In the rows, zero is written as 128.
Each row has a class, written after it.
[110 179 150 135 128  70 125 134  93 111 110 166 159 132 201 171  78 171
 131 146 105  74  76 150 141 137 115 113 124  75 147 165  99 124  98  77
 144 120 123  91 107 137  83 105]
(57)
[129 140  98 119 156 126 144 144 155 124  99  98  81 120 147 123 153 148
 141 123 137 115 127 118 172 164 126 129  97 110  65 101  62 171 124 197
 110 128 113 165 104  85 107 154]
(49)
[124 141  99  76 129 126 105 121 130 119 131 120 162 102 124 153 122  91
 146 129 151  96 132 159 144 132 152 115 106 123 105 112 100 120 123 150
 156 160 116 115 154 167 102 107]
(73)
[128 218 197 154  72 122 176 170 103  55  61 133 105  93 142  84 109 156
 182 178 122 100 108 119 123  50  86 109 139 116 191 139  97 180 142 112
 144 138 164 157  93 135  64 138]
(89)
[102 106 149 130  86 109 104  97 209 205 109 147 101  98 139  80 145 186
 118 151 148 158 139  70 112 110 130 116 138 104 195 109 143 114  96  97
 147 105  91  96  80 141 111 144]
(198)
[100  44 142  95 103  65 112  89 203 156 124 128 145 122  68  94 101 126
  95 114 120 151 101 116 121 160 187 122 180 153 122 178 174 164 111 113
 125 161 113 118 162 140 149  70]
(36)
[130 187 142 108  61 107 100 138  68 147  91  97 141  99 131 115 113  83
 145 144 130 136 104 127 103 113 134  76  93 140 105 102 104 119 162 116
 180 141  75 164 171  86  84 164]
(89)
[125 160 112 107 114 130 143 139 131 145 126 111 120 171 142 126 120  80
 136  93 118 153 144 125  90 156 148 131  74 124 103 108 137 143 154 152
 127 131  93  98 129 141 164 169]
(36)
[142  74 118 150 107 139 123 122 158 163 170 114 137 127  89 136 140 109
 109  96 151  92 110 190  94 142 174 132 146 142  78 174 131 127 164 104
 137 135 124 150 192  81 169 108]
(89)
[147 135 142 134 199 127 140 116 148 147 140 133 140 113 140 128 145 150
 147 127 147  97 113 117 130 139 150 124 152 153 213 152 153 108 128  99
 183 126 152 139 100 135 141  94]
(89)
[135 102 127  95 143 115 171 169 115 179 161 113 143 157 128 108 114 176
 145 136 114 169 106  92 172 139 179 149 134  90  88 127 138 149 144 123
  98 112 114 212 147 113  71 139]
(83)
[124 129 146 119  85  95 146 135 151 156 121 107 183 101 131 145  95 146
 122 138 174 118 121 172 139 127 128 115 106  99 133 177 144  95 101 103
 175  98 109 147 112 101  46 169]
(57)
[117 152 103 128  95 107 177 118 154 108  95 101  90 137 121  89 138 154
 169 118  97  84 158 170 109 137 101 143  78 126 117 145  98 113 133 137
 111 135 134 110 105 131 136 175]
(57)
[139 151 124 131 124 136 129  89 201 139  63 102 180  93 160  97  82 141
 134 158  67 124  75 100  86 155 146 120 145  67 250 121 120 159 121 115
 124  91  86 105 145 175 109 200]
(89)
[118 146  87 130  66 163 115 135 114 115 110  78 130 137  97 138 124  62
 115 146 121 108 115 184 107 159 129 130  87 138  40 120 102 125 140 106
 111 142  76 103 182 121 134 171]
(83)
[163 123  99  95 166 133 138 174  86 112 125 134 117 142 123 173 152 149
 131 133 150 117 152 164 142 126 128 136 112 108  85  95 164 130 133 178
  71 123 162 182 110 137  86 119]
(83)
[110 109 148  98  97 100 147 132 128 114 141 108 131 120 114 144 151 152
 161 111 133 132 122 148 125 118 151 122 126 138 142 123 130 171 145 108
  95 125 126 127 154 112  94 178]
(89)
[153 123 142 148 177 105 114 148 136 110 109 103 104  92 146  72  98 128
 121 164 112 130 154 151 136 111 103 102  94 126 147 124  86 125 100 112
 142 125 137 193 105 144 122  91]
(57)
[ 99 140  48 131 141 121 135 132  86 156 106 107 147 165 114 132 123 146
 111 148 119 118 146 167 111 123 151 137 154 116  85  64  92 151 125 136
  74 126 176 133 112 129 113 173]
(4)
[123 111 103 140 119 134 147 134 155 171 118 110 121 110 149 121 111 156
 123 118 106 140 122 133  95 131 147 145 133 143 102  86 106 127 118 132
 110 132 148 154 137 128 142 120]
(36)
[137 134 137 147 125  90 172 122 200 195 153 108 106  83 136  99  83 124
 130 124 118 144 171  73 105 133  81 117 112 117 139 106 130 165 120 109
 142 145 144 107 112 171 162  60]
(36)
[131 104 154 120 100 110 114 143 147 128 112 109 153 133 109  70  88 142
 161 163  74 161 170 120  94  89 106 114 109 135 187 159  90 125 123  56
 148 149 146 130 152 185 153 179]
(57)
[ 75  86 113 133 166 147 105 145  90 144 208 113 155 106 164 114 169 106
 132 131 131 152 117  94 188 116 125 124 124 128 193 127  98 142 139 171
  96 166  96 134 136 111 153  71]
(89)
[155 122 153  99 133 125 119 144 147 165 138  92 161 119 139 146  78 140
 110 152 136 186 136 105 162 157 126 112 101 114 139 131 126 149 125  86
 130 110 111 153 131 139  75 197]
(49)
[145 113 164 107 129 109 142 127 115  63  96  89 102 129 141 136 156 119
 149 112 125 110 113 180 145 127 136 139  95 148 119 146 116 168 150 110
 113 138 125 129 157  91 150 139]
(89)
[112  56  96 139 124  66  98 108 130 157 142 118 133 181 142 134 116 112
  87  87  87 143 186 169 150 109 173 110 202 105 136 137 118 140 128 109
 122  92 138 154 119 158 131 124]
(106)
[130 120 133 111 142 104 151 113 149  90 111  82 107 137  95 112 203  99
 155 131 143 129 104 166 147 129 158 138 132 103  94 117  83 176 141 164
 121 146 135 148 151  90 100 135]
(106)
[ 93 113 157 169  93 152  92 118 128  46  86 109 100 126 196 107 190 101
 123 149 110 130 131 108 170 144  97 114 123 161 146 118  84 119 141 153
 102  98  83 150 127 105 155 156]
(170)
[143 147 140 110 131 109 127 116 150 126 109 129 102 141 117 109  88 169
 119 107 128 110 122 121 143 136 149 119 116 131 141 147 135 127 140 112
 137 128 134 123 136 157 135 166]
(49)
[124 187 167 120  68  65 104 113 134 132 105 103 145 105 149 131  75 114
 116 117 143  97 106  97 132 154 144  97 125 136  91 136 120 145 118  97
 190 133 130  96 183 137 134 101]
(36)
[196 159 144 117 162 135  92 146  91  69 125 170  88 141 110 174 105 143
 125  89 135 107 132 108 104 125 132  90 132 165 159 113 178  95 136 119
 156 123 152 155 171 203 148  76]
(83)
[ 89 164 107 163 119 144 115 177  86 105 132 157 197 138 150 191  48 166
  94 151 148 154 185  72 115  95  93  83 169 136 131 106 102 122 121 102
 128 126  82 105 103 205  91 193]
(4)
[117 136 155 127  86  78 183 143 152 169 163 137 133 147  93 149 108 113
 137 108 154 117 108 111 121 155 142  90 122 106  97 116 118 127 194 116
 179 151 122 169 171 118 137 100]
(36)
[178 168  68 145 192 126 123 174 128 175 125 126 122 147 170 157 146 148
 183 130 190  88 189 127 156 104 138 142 100  98  86 117 103 150 134 142
 158  94 157 182 127 155  45 130]
(49)
[111 111  46 135 109  87 139  75  85 198  87 115  47 156 154 106 121 110
 128 112 149 148 146 108 192  97 125 148  99 106 119 103 147 114 151 138
 101 135  79 150  94 111  57  84]
(49)
[125 148 143  85 139  93 106 107 144  83  79 159 166 152 121 135 103 124
 146 133 124  98 135 128 101 137 156 137  97 148 140 173 162  77 122 110
 155 149 132 120 148 202 107 165]
(106)
[ 97 165 107 131 100  97 143 100  67  91 135 144  94 138 113 153 109 131
 129 129 105  23 154 161 162 149 145 144 145 182  71 122 124  90 168 105
  95 137 203 149 158 131 131  90]
(170)
[117 157 124 124  88 117 144 172 108 133 133 107 162 159 114 132 115 155
 128 109 128 148 130 144 125 132 110 111 137 142  95 133 133 163 138 108
 114 117 129 111 141 139 112 167]
(4)
[163 127 106  90 138 150 135 131 193  96 116 141 111 121 121 132 149 125
 168 127 127  96 134 133  99 151 176 143  82  86  99 128 137 116 130 190
 111 125 113 144 144 178 117 142]
(83)
[128  89 118 115 118 176 105 133 208 201 143 142 143  76 116 106 171 142
 144 149 159 179 120  65 112 135 133 130 123  86 183 106 135 113 130 199
 130 134 113 145 121 135 105 105]
(198)
[153 146 148 131 136 121 184 167 235 144 178 124  74  96 106  93 159 196
 207 125 118 100 122 135 128 172 134 119 101 120 122 135 114 145 123  93
 134  81 144 186 141 150  83 120]
(57)
[116  87 143 147  96  96 166  73 136 101 118 127  64 159 112 124 151  97
 108 114 132  81  63 168 139 176 166 149 112 127  99 144 139 115 156 109
 104 122 182 177 167  85 149  74]
(83)
[139 126 135 136 147 114 125 151 155 120 154 105 146 114 130 123 109 159
 142 142 129 129 164 137 134 116 111 112 135 116 186 137  96 145  82  94
 142 112 161 132  95 160  98 140]
(57)
[162 127  98 121 107 150 136 126 158 105  97 110  91 141  90 159 156 131
 145 123 152  68  86 176 122 152 153 154 100 116  58 117 140 128 140 107
 112 117 114 134 209 128 130 128]
(83)
[131 104 104 152 125 119  64 117 159 132  80 119 114 154 108 105 141 128
  77 159 151  89 128 108 134 166  72 118 125 138 137  86 148 127  91 114
  93 102 125 166 121 108 137 126]
(170)
[ 77 101 107 144 107 123 162 156 160 160 167 137 131 124 124 159 149 138
 126 136 126  99 158 148 144 114 113 101 143  80 119  66  75 138 156 141
 106 103  96 147 119 107 145 177]
(170)
[154 134 114  99 118  91 154  87 121 168 118 116 121 143 143 157 139 130
 138  70 169 114  95 145 133 139 131 146 101  99 123 104 178 153 149 120
 112  95 150 117 194 129  90 112]
(73)
[112 103 124 142 166 114 154 102 132 160 161 160 136  71 153 118 135 149
 119 122 137 124 167 123 138  63 174 139 159 126 168 138 164 116 136 154
 131  95  99 145 148 135 116 107]
(170)
[116 129 135  96 129 133 161 111 147 124 140 117 146 117 133 132 157 124
 150 110 113 155 115 141 103 134 134 117 127 107 167  95 102 165 151 155
 108 131 136 100 146 152 130 179]
(73)
[ 89 130 124 135 118 125  98 129  97 155 152 111 152 113 120  98 114  89
  88 128 150 103 168 193 142  81 133 124 106 138 116 181 119 143 138 132
 133 157 160  60 155 138 195 152]
(49)
[152 185 158  97 167 129 111 104 140  24  91 123  90 112 141 155 155 130
 153 102 105  74 113 149 132 179 134 102 129 188 139 112 100 154 126 109
 155 124 147  81 174 186 181 122]
(73)
[130 151  99 113 118 120  87 144  87 127 147 145 116 153 124 144 100  79
 129 127 139 107 156 109 151 155 119 120  61 144  81 150 110 121 147 152
 132 166 133 160 161 142 115 101]
(49)
[121 157  98 149 136 115 150  94 155 132 153  97 117 100 128  86 165 161
 158 136 139 155 172  59 112 118 135  89 145 156 183  73  67 105 122 150
 169 137 113 146  99 164  91 148]
(4)
[133 143 180  95 119 127 103 167 100 100 128 129 145 137 189 102 171 128
 155 103 110 126 132 170 148 135 171 123 123 145  49 179 115  64 167 202
 134 141 206 182 100 127 140 130]
(106)
[167 197 141 125 120 156 170 165 142 145 119 112 115  87 157 120  92 141
 166 136 123 123 119  94 123 152 107 145  47 112  54 131  86 148 159 161
 126 131 151 175 174 118  96 162]
(49)
[144 113 120 117  90 130  84 159  88 147 117 112 146 184 112 148 153 114
 122 118 142 169 101 129 124 143 105 139 124 104 110 120 119 182 147 140
  93 146 146 126 160  87 100 108]
(198)
[158 123 134 129 137 137 116 116 136 136 138 107 119 104  81 126 100  91
 104 150 143 158 168 108 128 111 118 123 152 159 143 120 163 156 111  79
 141 123 102 126 124 130 109 110]
(170)
[ 86 111 153 103 177  67 116 122 146 195 109 109 129 106 168  92  86 154
 102 104 133 152  73 106 153 152 122 111 150 159 161 134 171 152  48  84
 140 128 125  95   4  86 116  71]
(89)
[ 27  99  70 174  98 107 157 116  75 137 121 130 138 130 131 140 135 131
  97 147 110 120 191 172 150  96 123 117 190 196 100 134  93 107 133 103
 126 145 122 115  89 125 145 129]
(4)
[110 139 158 127  82  97 170  97 150 160 126 131  70 139 164  88 184 154
 145 140  73 114 101 158 139 161 150 149 145 166 165 151 142 117 113  85
 147 130 189 123  59  91 161  76]
(36)
[166 157 182 111  85 130 165 130 170  98 153 115  88 101 120  93 132 147
 136 132 100  96 111 187 121 116 122 138  51  66 169 167 115 143 118 117
 133 116 121 105 162 106 178 157]
(57)
[137 138 119 113 124 100 110 148  99 137  98 130 121  98 134 171 149  98
 138 101 129 122 143 183 150 168 103 107 113 163  87 137 177 141 176 151
 117 107 133 136 174 151  93  46]
(198)
[ 89  93  77 122 141 117 150 137 102 125 103 134 107 148 119 137 147 135
 157  99 113  99 107 185 137 104 181 137 155 149 158 106 115 136 140 145
 115 124 142 187 116 100 104 117]
(89)
[ 89  78 151 153 103 111 156 128 172 110  96 125  90 151 126  96 128 102
 146 136 107 144 113 126 144 125 140 118 165 139 139 131  98 145 165 104
 135 160 149 147 107 155 176  68]
(36)
[113  92  86 111 204  70 134  96  93 194 188 155 127 188 123 146 150 176
  89 125 157 119 167 162 128 149 181 175 105 145 112 141 162 116 114  66
 103 137  96 118 110 102  94 114]
(198)
[120 183 103 120  70 128 106 115 162 119 107 119 134 123  91  84  76 136
 143 132 107  98 156 137  83 111 148 104 121 144 130 125 138 113 136  83
 131 132 120  59 169 245 145 169]
(4)
[115 126 134 141  98 123 136 116 168 137  98 107 110 114 115 117  84 123
 104 114 110 158 128  74 106 138 118 113 151 133 149  90 127 170 130 126
 124 127 127 109 156 154 179 132]
(36)
[139 100 130 113 153 129 103 156 150 147 137 130 158 129 143 106 122 131
 109 105 123 130 108 136 138 139 122 117  98 120 151 120 157 112 129 162
 112 103  90 172 149 129 140 122]
(170)
[ 98 132 136 112 137  92 169 107 135 109 124 117 142 161 101  90 166 117
 117 120 126 104 137 176 134 118 169 145 130 103 117 175 126 137 151 165
 127 142 122 117 129 111 145 182]
(106)
[156 112 125  89 133 107 113 115 114 137 150 113  86 154 155 159 178 113
 164 159 142 132 140  77 190 155 148 114 148  73 107  87  88 110 132 147
 139 163 177 152  41 113 106  59]
(83)
[117 131 154 131 109 119  97 155 123  98 114 109 141 127 138 111  87 132
 101 166 166 109  66 126 164 110 145 119 103  57 110 128  31 140  67 143
 166 145 111 178 110  46  98 129]
(57)
[107  98 121 126 132 126 115 133  86 124 121 145 138 172 121 118 122  84
 114 102 110 116 117 172  80 121 147 138 116 172  79 126 102  96 149 149
 120 167 176 159 115  81 177 120]
(170)
[101 130  99 140 145 109 152 155  89 151  99 112 132 151 124 105 133 181
 102 130 138 124 130 168 145  88 131 132 160 122  77 104 122 163 131 126
  94 122 135 121 122 108 151 148]
(4)
[129 158 152 137  99 111 133 169 127 125  90 121 119 145 139 140  64 125
 108 109 101 127 105 128 129 160 110  97 149 129  82 110 134 162 161 109
 118 121 142 135 145 156 164 105]
(36)
[107  67  92 103 127 107  98 141 116 108 123 128 171 156 131 141 180 125
 122 138 116 107 124 194 154 112 124 127 127 101 161 111 105 134 121 178
  77 140 107 151 120 106 111 133]
(170)
[109 145 135 114 109  97 180 120  83  95 169 101  85 144 122 106 139 149
 120 104 134 113 158 135 162 123 173 140 103 128  66 129 127 139 161 151
  80 121 118 148 162 114 121 169]
(83)
[172 150 125 111 193 119 167 130 132 116 141 150 106 178  99 136 118 144
 155  88 134  73  64 155  92 171 188 174 115 119  99 143 185 156 143 113
  87 115 234 145 182 161 120  77]
(83)
[102 105 131 156  85  83 166  78 211 141 105 138  64 118 147 108 116 111
 123 136 142 105 148 124  83 102 154 133  98  90 118  96  83 132 114 109
 150 141 105 118  98 126 158 118]
(36)
[142 115 175 129 149 115 150 150 180 149 146 120 100  71 134 120  98 160
 151 134 125 144 146  66 146 126  87  90 146 126 192  95 133 158 134  98
 128 121 170 161  88 162 133  85]
(89)
[163 199 135 160 101 149 177 115 156  60 135 128  67 104 104 121  90 142
 128 112 124  85 153 100 107 174 107  93 108 181 137 129 148  57 161 123
 151 119 100 169 126 204 100 124]
(83)
[157 128 160 101 156 150 111 130 152 130 223 118 121 129  98 107 143 107
 140  85 163 139 120  43 151 143 167 114 102 101 175 151 150 160 171 162
 147 145  69 112 202 131 192 111]
(89)
